Below are the code and all the weights of a small trained network. Each question names an input and a class and asks about switching units off, where a switched-off unit gives its printed mean instead of its output.

import numpy as np


def w(rows, s, z=0):
    codes = np.array(rows[::2]) - 128.0
    scale = np.full(codes.shape[1], s)
    scale[-1] = z or s
    return codes * scale


def norm(h):
    return h / np.sqrt((h * h).mean(-1, keepdims=True) + 1e-5)


def f(y):
    return y / 2 * (1 + np.tanh(0.7978845608 * (y + 0.044715 * y**3)))


def log_softmax(a):
    a = a - a.max(-1, keepdims=True)
    return a - np.log(np.exp(a).sum(-1, keepdims=True))


def net(x, mask):
    res = np.array(x, float).reshape(1, 8) / 4 @ E
    u = 0
    for l in range(2):
        y = f(norm(res) @ A[l][:, :-1].T + A[l][:, -1])
        res = res + np.where(mask[u : u + 8], y, B[l][:, -1]) @ B[l][:, :-1]
        u += 8
    return log_softmax(norm(res)[-1] @ U[:, :-1].T + U[:, -1])


A, B = {}, {}
E = w([
[201,197,177,101,203,138,172,175],'x0',
[92,127,121,214,137,127,124,60],'x1',
[158,172,214,123,156,105,150,105],'x2',
[162,142,28,211,135,201,176,79],'x3',
[170,84,203,145,83,100,79,160],'x4',
[107,119,64,143,233,141,2,145],'x5',
[147,117,110,120,87,213,110,143],'x6',
[177,106,186,206,185,73,31,178],'x7',
],0.0063)
A[0] = w([
[55,112,33,254,87,119,90,67,12],'L0N1',
[121,184,169,47,172,178,128,105,37],'L0N2',
[123,168,157,95,146,157,132,137,97],'L0N3',
[114,201,50,162,193,112,146,128,36],'L0N4',
[76,185,22,173,181,120,134,106,89],'L0N5',
[123,140,232,133,123,44,125,95,1],'L0N6',
[76,117,67,57,42,118,137,121,16],'L0N7',
[183,162,112,181,64,163,221,110,9],'L0N8',
],0.0078,0.0056)
B[0] = w([
[106,72,243,128,94,254,61,34,252],'L0N1',
[171,143,152,64,105,138,108,125,143],'L0N2',
[141,130,132,93,102,124,94,95,131],'L0N3',
[135,122,90,89,206,105,177,149,172],'L0N4',
[160,83,126,109,212,121,157,92,245],'L0N5',
[136,112,183,131,135,61,153,105,186],'L0N6',
[40,72,99,70,116,132,179,192,180],'L0N7',
[189,206,111,200,80,156,160,123,177],'L0N8',
],0.0095,0.0036)
A[1] = w([
[108,141,138,45,85,170,134,156,74],'L1N1',
[69,74,120,96,87,175,186,126,72],'L1N2',
[26,88,73,84,67,125,216,168,35],'L1N3',
[175,188,113,174,69,172,221,144,3],'L1N4',
[189,209,144,112,102,166,148,135,96],'L1N5',
[177,97,108,151,122,80,41,198,23],'L1N6',
[136,100,120,168,147,109,27,208,15],'L1N7',
[108,152,200,164,121,1,160,151,27],'L1N8',
],0.0089,0.0046)
B[1] = w([
[110,171,75,63,81,96,84,99,177],'L1N1',
[65,80,83,150,104,91,75,157,222],'L1N2',
[37,88,25,136,131,18,30,212,241],'L1N3',
[191,171,23,254,69,55,162,72,195],'L1N4',
[103,169,122,139,84,122,133,98,177],'L1N5',
[123,186,114,193,121,161,100,205,189],'L1N6',
[177,184,102,181,97,227,97,204,203],'L1N7',
[99,54,219,153,134,76,203,141,254],'L1N8',
],0.0086,0.0036)
U = w([
[159,115,73,83,251,148,186,108,119],'0',
[98,50,145,168,113,223,82,44,153],'1',
[184,185,69,190,71,108,191,92,153],'2',
[166,166,134,173,129,180,54,225,53],'3',
[58,91,47,85,74,76,106,165,185],'4',
[133,101,238,131,119,53,167,155,198],'5',
[160,203,145,9,97,123,114,130,5],'6',
],0.018,0.0028)

Each question gives the input, the list of numbers given to net, and the class t.
The units are the neurons (one row each of A and B). Each row of codes is followed by its name. A weight is (code - 128) times the scale printed after its matrix; where a second scale follows, it is the last column's (A, B and U).
mask holds one flag per neuron, layer by layer. A switched-off neuron (its flag False) gives its mean, the last column of its row in B, instead of its output. The means were averaged over made-up inputs and are rounded, as every weight is.
A unit's drop is (log p(t) with every unit on - log p(t) with that unit switched off) / (log p(t) with every unit on - log p(t) with every unit switched off).
The circuit of an input: a set's keep is (log p(t) with only the set's units on - log p(t) with every unit switched off) / (log p(t) with every unit on - log p(t) with every unit switched off). Starting from the 12 units with the biggest drops (on a tie, the unit counted first), units are removed one at a time, each time the one whose removal leaves the highest keep (on an exact tie, the one counted first), for as long as the keep stays at least 0.8.
units of the circuit, in order: the units of the circuit, biggest drop first
most important unit: the unit with the biggest drop
k most important neurons: the k neurons with the biggest drops, biggest first
top k neurons in layer l: the k neurons of layer l with the biggest drops, biggest first
drop of u: that unit's drop, to one decimal
input [0,5,0,-8,3,8,-4,4], class 3: units of the circuit, in order	(L1N7)
input [5,7,-5,3,-5,5,5,4], class 0: 2 most important neurons	(L0N4; L0N5)
input [-3,2,8,-1,5,-2,2,-8], class 4: 2 most important neurons	(L0N7; L1N3)
input [-6,-3,3,-6,-2,5,-6,8], class 3: 2 most important neurons	(L1N7; L1N6)
input [3,-2,-3,-7,4,-8,-5,-7], class 4: units of the circuit, in order	(L1N3; L0N7)
input [2,1,0,0,5,0,2,0], class 3: units of the circuit, in order	(L0N1; L1N6; L0N5)
input [-4,-1,2,3,7,-3,7,-2], class 2: 2 most important neurons	(L0N8; L1N4)
input [5,0,0,-7,8,5,0,-3], class 3: top 3 neurons in layer 0	(L0N5; L0N7; L0N4)
input [-6,3,-4,-6,-8,7,-1,-3], class 1: 2 most important neurons	(L0N1; L0N5)
input [4,0,3,8,8,0,1,4], class 2: 2 most important neurons	(L1N4; L0N1)
input [2,7,0,3,-3,5,0,-1], class 0: top 2 neurons in layer 0	(L0N5; L0N4)
input [-6,-5,-1,5,-2,8,-5,1], class 1: drop of L0N1	2.5
input [-7,0,-6,-5,-8,8,-3,5], class 1: drop of L0N1	0.3
input [1,-3,-2,-2,-7,2,4,3], class 0: drop of L1N3	0.0
input [2,-7,2,-4,-7,1,0,-8], class 4: most important unit	L1N3
